[[146 114 144 141]
 [152 109 149 145]] out 114

[[135 126 132 124 113]
 [142 118 137 121 154]] out 126

[[115 147 119 121 106]
 [126 140 124 128 117]] out 147

[[130 135 104 119 151]
 [107 109 124 115 117]] out 135

[[153 130 129 146]
 [145 129 130 154]] out 130

[[149 147 103 121 100 151 103]
 [147 141 127 148 142 151 102]] out 147

[[131 124 126 135 103 135]
 [130 119 133 124 122 128]] out 124

[[138 125 140 116]
 [131 120 153 116]] out 125

[[120 113 103 125]
 [132 138 127 132]] out 113

[[105 152 130 127 143]
 [111 129 128 143 151]] out 152
---
[[115 139 113 128 117]
 [133 134 144  99 135]
 [146 141 140 113 135]] => 134

[[131 111 141 130 130]
 [123 115 137  98 135]] => 111

[[119 144 127 142 117 120]
 [104 149 115 148 125 121]] => 144

[[149 110 148 127]
 [126 121 138 117]
 [143 115 133 134]] => 121

[[132 123 140 144]
 [120 113 126 123]
 [137 133 150 110]] => 113

[[120 120 139 125 142 141]
 [144 131 122 124 112 107]] => 120

[[123 104 130 124 121 121]
 [126 123 136 121 146 112]
 [100 121 136 133 136 115]] => 123

[[112 116 119 137 112 122]
 [129 150 135 109 122 118]] => 116

[[105 100 149 133]
 [104 102 152 133]] => 100

[[121 135 131 130 104]
 [129 130 124 125 131]] => 135
---
[[151 107 131 139 113 121 135]
 [124 133 133 113 123 117 124]] Out: 124

[[ 99 131 135 131 126 130 118]
 [133 134 123 137 133 129 127]
 [137 124 117 127 128 122 132]] Out: 133

[[130 145 142 114 113 129 141]
 [144 115 130 130 123 131 143]
 [125 102 148 150 134 132 115]] Out: 144

[[141 106 129 144]
 [140 106 123 143]
 [105 156 145 148]] Out: 140

[[139 138 118 125 124 101 124]
 [128 132 125 118 140 149 137]
 [141 122 149 119 126 144 124]] Out: 128

[[123 135 100 139 116 156 142]
 [127 141 143 137 116 141 132]] Out: 127
---
array([141, 110, 142, 147, 133, 134, 105]) 105
array([125, 126, 129, 152]) 152
array([109, 131, 149, 111, 150]) 150
array([121, 141, 138, 130, 127, 128,  99]) 99
array([138, 108, 103, 141, 131, 102, 122]) 122
array([150, 114, 138, 142, 134]) 134
array([123, 111, 150, 143, 155]) 155
array([124, 138, 128, 150, 136, 122, 137]) 137
array([127, 151, 101, 149, 109, 135]) 135
---
[126, 132, 129, 131, 156, 104, 151]: 126

[123, 136, 125, 121, 153, 110, 143]: 121

[139, 121, 136, 110, 134, 100]: 110

[[149, 118, 137, 140, 123],
 [114, 116, 102, 121, 117]]: 114

[[127, 126, 136, 153],
 [131, 132, 138, 151],
 [139, 136, 127, 110]]: 126

[105, 137, 125, 112, 121, 119]: 112

[111, 152, 109, 156, 153, 115]: 111
---
[[124 134 127 124 124 155 133]
 [124 132 129 124 123 147 133]
 [122 129 131 125 121 137 134]] result: 133

[[135 141 124 152 128 140]
 [122 135 129 140 146 145]
 [138 141 125 151 126 138]] result: 145

[[150 129 114 136 111]
 [100 132 133 129 114]
 [138 128 123 137  99]] result: 114

[[147 116 148 146 108]
 [133 104 109 136 131]
 [155 147 111 146 136]] result: 131

[[102 134 135 127 137 122]
 [116 146 114 151 147 119]
 [ 99 136 135 128 139 122]] result: 119

[[133 106 152 101 113 123]
 [117 114 152 132 148 102]
 [108 148 149 136 153 155]] result: 102

[[109 147 143 121 150 109]
 [117 146 148 117 132 140]
 [145 106 109 138 113 133]] result: 140

[[106 135 113 126 123]
 [134 135 115 126 125]
 [108 135 113 152 152]] result: 125

[[140 138 133 135 136 152]
 [141 141 141 144 136 137]
 [138 134 134 142 141 138]] result: 137
---
[[154 121 110 142 128 124 130]
 [125 109 139 149 144 129 132]
 [142 111 122 150 141 126 133]] ==> 154, 150

[[158 128 128 125]
 [157 149 128 120]
 [135 103 125 142]] ==> 158, 157

[137 119  99 129 103 123 127] ==> 137, 129

[[112 141 117 129 113]
 [125 141 144  99 139]
 [139 132 119 148 124]] ==> 148, 144

[122 131 123 111 155 116] ==> 155, 131

[110 103 144 146] ==> 146, 144

[156 138 128 130] ==> 156, 138

[[123 122 137 123]
 [123 121 136 122]
 [129 131 150 129]] ==> 150, 137
---
[139 129 101 124] out 124, 139

[[139 138 106 118]
 [111 133 154 101]
 [102 149 114 153]] out 118, 102

[[142 140  99 152 156 126]
 [134 144 132 116 126 118]] out 126, 134

[119 149 103 120 131] out 131, 119

[[114 136 151 125 127 109]
 [109 108 125 132 116 147]
 [132 103 115 130 128 128]] out 109, 132

[150 128 137 133 116 149] out 149, 150
